Below is a small trained network, with its code and all its weights. Each question gives an input and a class and asks what happens when units are switched off, that is, made to give their printed mean instead of their output.

import numpy as np


def w(rows, s, z=0):
    codes = np.array(rows[::2]) - 128.0
    scale = np.full(codes.shape[1], s)
    scale[-1] = z or s
    return codes * scale


def norm(h):
    return h / np.sqrt((h * h).mean(-1, keepdims=True) + 1e-5)


def f(y):
    return np.maximum(y, 0)


def log_softmax(a):
    a = a - a.max(-1, keepdims=True)
    return a - np.log(np.exp(a).sum(-1, keepdims=True))


def net(x, mask):
    res = np.array(x, float).reshape(1, 5) / 4 @ E
    u = 0
    for l in range(3):
        y = f(norm(res) @ A[l][:, :-1].T + A[l][:, -1])
        res = res + np.where(mask[u : u + 10], y, B[l][:, -1]) @ B[l][:, :-1]
        u += 10
    return log_softmax(norm(res)[-1] @ U[:, :-1].T + U[:, -1])


A, B = {}, {}
E = w([
[128,25,167,210,37,58,158,160,254,69,228],'x0',
[239,156,53,141,161,12,39,88,120,160,41],'x1',
[119,141,39,160,93,173,80,186,154,22,89],'x2',
[87,112,206,183,219,166,80,46,164,212,82],'x3',
[66,81,219,231,57,26,74,155,28,159,46],'x4',
],0.0054)
A[0] = w([
[201,117,155,68,99,126,71,79,118,102,136,44],'L0N0',
[133,103,150,153,179,96,28,105,124,150,2,26],'L0N1',
[97,117,192,133,92,137,82,245,94,84,70,221],'L0N2',
[104,87,131,84,148,168,132,93,142,135,152,48],'L0N3',
[150,111,142,92,159,118,40,143,156,133,28,65],'L0N4',
[93,117,151,90,123,241,155,158,182,173,131,28],'L0N5',
[147,189,34,28,154,146,61,80,88,116,99,1],'L0N6',
[119,90,128,139,137,101,211,126,41,188,83,48],'L0N7',
[166,219,93,109,174,136,115,105,117,115,106,80],'L0N8',
[112,143,170,85,97,116,105,154,45,175,129,19],'L0N9',
],0.0089,0.0029)
B[0] = w([
[70,116,206,136,128,175,80,152,177,192,173,151],'L0N0',
[84,126,74,132,152,40,179,24,61,48,122,253],'L0N1',
[187,208,122,174,150,164,80,94,124,106,189,251],'L0N2',
[93,159,156,112,74,201,160,54,186,103,159,171],'L0N3',
[100,88,54,77,136,126,39,56,132,90,138,199],'L0N4',
[87,110,214,127,164,228,106,71,142,75,84,208],'L0N5',
[158,82,120,73,114,155,31,212,106,135,23,235],'L0N6',
[190,100,160,245,120,132,205,141,123,145,43,200],'L0N7',
[43,134,54,114,205,156,153,254,143,233,103,204],'L0N8',
[194,82,167,194,79,90,197,116,136,238,182,191],'L0N9',
],0.0073,0.0072)
A[1] = w([
[179,159,169,164,123,123,228,146,96,171,82,4],'L1N0',
[177,88,112,135,178,93,138,167,73,93,63,102],'L1N1',
[155,117,69,2,124,170,113,155,77,170,59,35],'L1N2',
[207,136,79,22,150,171,101,198,115,190,80,18],'L1N3',
[103,114,125,186,107,135,88,234,78,94,131,43],'L1N4',
[196,109,132,24,52,66,182,168,217,118,164,178],'L1N5',
[85,102,181,152,212,107,61,99,190,152,213,157],'L1N6',
[141,137,114,199,84,61,170,211,135,160,55,140],'L1N7',
[160,179,69,46,209,127,136,84,178,202,74,44],'L1N8',
[131,152,185,140,161,101,185,121,30,162,150,26],'L1N9',
],0.0078,0.0028)
B[1] = w([
[205,85,166,182,59,132,199,158,91,169,169,189],'L1N0',
[30,172,189,125,147,128,167,126,133,178,87,214],'L1N1',
[73,109,93,126,123,138,16,159,158,132,104,253],'L1N2',
[170,184,100,118,165,169,134,255,87,146,65,247],'L1N3',
[146,220,106,133,107,147,88,127,168,98,174,176],'L1N4',
[110,36,162,131,162,36,126,170,103,152,128,206],'L1N5',
[164,140,116,36,154,139,179,149,113,82,119,246],'L1N6',
[115,93,99,153,154,225,152,146,151,143,121,207],'L1N7',
[176,186,46,110,94,81,177,151,150,135,114,223],'L1N8',
[214,92,169,137,61,176,111,142,83,169,102,198],'L1N9',
],0.0098,0.0054)
A[2] = w([
[172,162,129,139,122,107,160,95,140,75,201,79],'L2N0',
[119,143,83,123,154,151,71,171,185,181,103,44],'L2N1',
[20,108,52,136,100,146,153,81,204,112,116,138],'L2N2',
[86,103,104,113,126,80,64,9,60,169,143,97],'L2N3',
[117,154,86,140,143,79,102,47,113,124,128,54],'L2N4',
[148,202,118,135,96,109,83,154,141,126,204,12],'L2N5',
[151,132,184,144,13,141,163,112,80,254,117,37],'L2N6',
[141,148,77,195,126,126,46,102,136,67,163,41],'L2N7',
[104,125,91,145,132,154,97,182,173,151,95,38],'L2N8',
[134,144,48,143,190,157,33,162,111,131,78,2],'L2N9',
],0.0087,0.004)
B[2] = w([
[81,158,111,174,105,134,79,152,167,207,87,182],'L2N0',
[98,159,97,53,130,187,115,202,44,150,120,214],'L2N1',
[139,139,172,133,131,142,175,41,49,122,175,182],'L2N2',
[86,87,118,151,159,79,93,69,106,28,113,203],'L2N3',
[72,135,87,170,208,68,180,48,67,122,34,180],'L2N4',
[124,175,79,118,10,68,49,187,206,135,147,152],'L2N5',
[255,140,143,216,79,201,120,98,111,154,149,237],'L2N6',
[100,153,129,159,68,96,108,129,139,119,176,186],'L2N7',
[84,169,141,72,100,177,90,164,152,156,88,194],'L2N8',
[112,127,202,132,170,84,93,150,95,210,99,255],'L2N9',
],0.0093,0.0065)
U = w([
[153,25,139,95,159,25,165,187,166,127,187,42],'0',
[93,211,103,195,44,95,39,175,198,111,200,84],'1',
[84,177,81,75,173,164,47,212,74,216,44,236],'2',
[201,188,34,69,188,85,207,107,151,191,103,1],'3',
[75,126,80,180,187,22,97,9,37,84,62,102],'4',
[248,116,177,238,75,188,164,86,68,221,126,167],'5',
[91,130,199,56,166,243,182,72,190,74,169,136],'6',
],0.013,0.0048)

Each question gives the input, the list of numbers given to net, and the class t.
The units are the neurons (one row each of A and B). Each row of codes is followed by its name. A weight is (code - 128) times the scale printed after its matrix; where a second scale follows, it is the last column's (A, B and U).
mask holds one flag per neuron, layer by layer. A switched-off neuron (its flag False) gives its mean, the last column of its row in B, instead of its output. The means were averaged over made-up inputs and are rounded, as every weight is.
A unit's drop is (log p(t) with every unit on - log p(t) with that unit switched off) / (log p(t) with every unit on - log p(t) with every unit switched off).
The circuit of an input: a set's keep is (log p(t) with only the set's units on - log p(t) with every unit switched off) / (log p(t) with every unit on - log p(t) with every unit switched off). Starting from the 12 units with the biggest drops (on a tie, the unit counted first), units are removed one at a time, each time the one whose removal leaves the highest keep (on an exact tie, the one counted first), for as long as the keep stays at least 0.8.
circuit, biggest first: the units of the circuit, biggest drop first
top k neurons: the k neurons with the biggest drops, biggest first
k most important neurons of layer l: the k neurons of layer l with the biggest drops, biggest first
drop of u: that unit's drop, to one decimal
input [5,-2,-6,-4,0], class 0: circuit, biggest first	L1N5
input [6,-8,-1,-4,1], class 6: top 2 neurons	L0N5; L0N6
input [-2,3,-4,1,1], class 5: top 2 neurons	L0N7; L0N9
input [3,7,-8,-7,-2], class 0: top 3 neurons	L1N5; L0N6; L0N8
input [0,-1,-7,-1,-8], class 6: top 4 neurons	L0N3; L0N5; L2N9; L0N6
input [2,-1,8,3,3], class 1: circuit, biggest first	L0N2; L2N7
input [5,6,-2,-5,6], class 5: top 3 neurons	L0N4; L1N7; L1N2
input [-2,-5,6,7,-7], class 6: top 2 neurons	L0N5; L0N3
input [-1,5,-6,1,2], class 5: 2 most important neurons of layer 0	L0N7; L0N9
input [0,5,-5,7,7], class 4: top 2 neurons	L0N1; L0N4
input [7,-8,-2,-2,7], class 1: top 2 neurons	L1N4; L0N2
input [6,-5,-4,-4,-3], class 0: top 3 neurons	L1N5; L0N2; L0N1
input [1,-7,3,-7,-2], class 1: 2 most important neurons of layer 2	L2N0; L2N5
input [-4,-8,1,-2,-5], class 6: circuit, biggest first	L0N5
input [-5,-7,4,2,-2], class 6: top 3 neurons	L0N5; L0N3; L1N3
input [6,4,3,6,-5], class 3: drop of L0N9	0.1
input [7,7,-5,-1,-5], class 0: drop of L1N5	0.2
input [-2,-2,2,7,8], class 4: drop of L0N1	1.7
input [3,8,7,2,-1], class 4: 2 most important neurons of layer 0	L0N1; L0N4
input [3,3,-7,3,-5], class 3: circuit, biggest first	L1N8
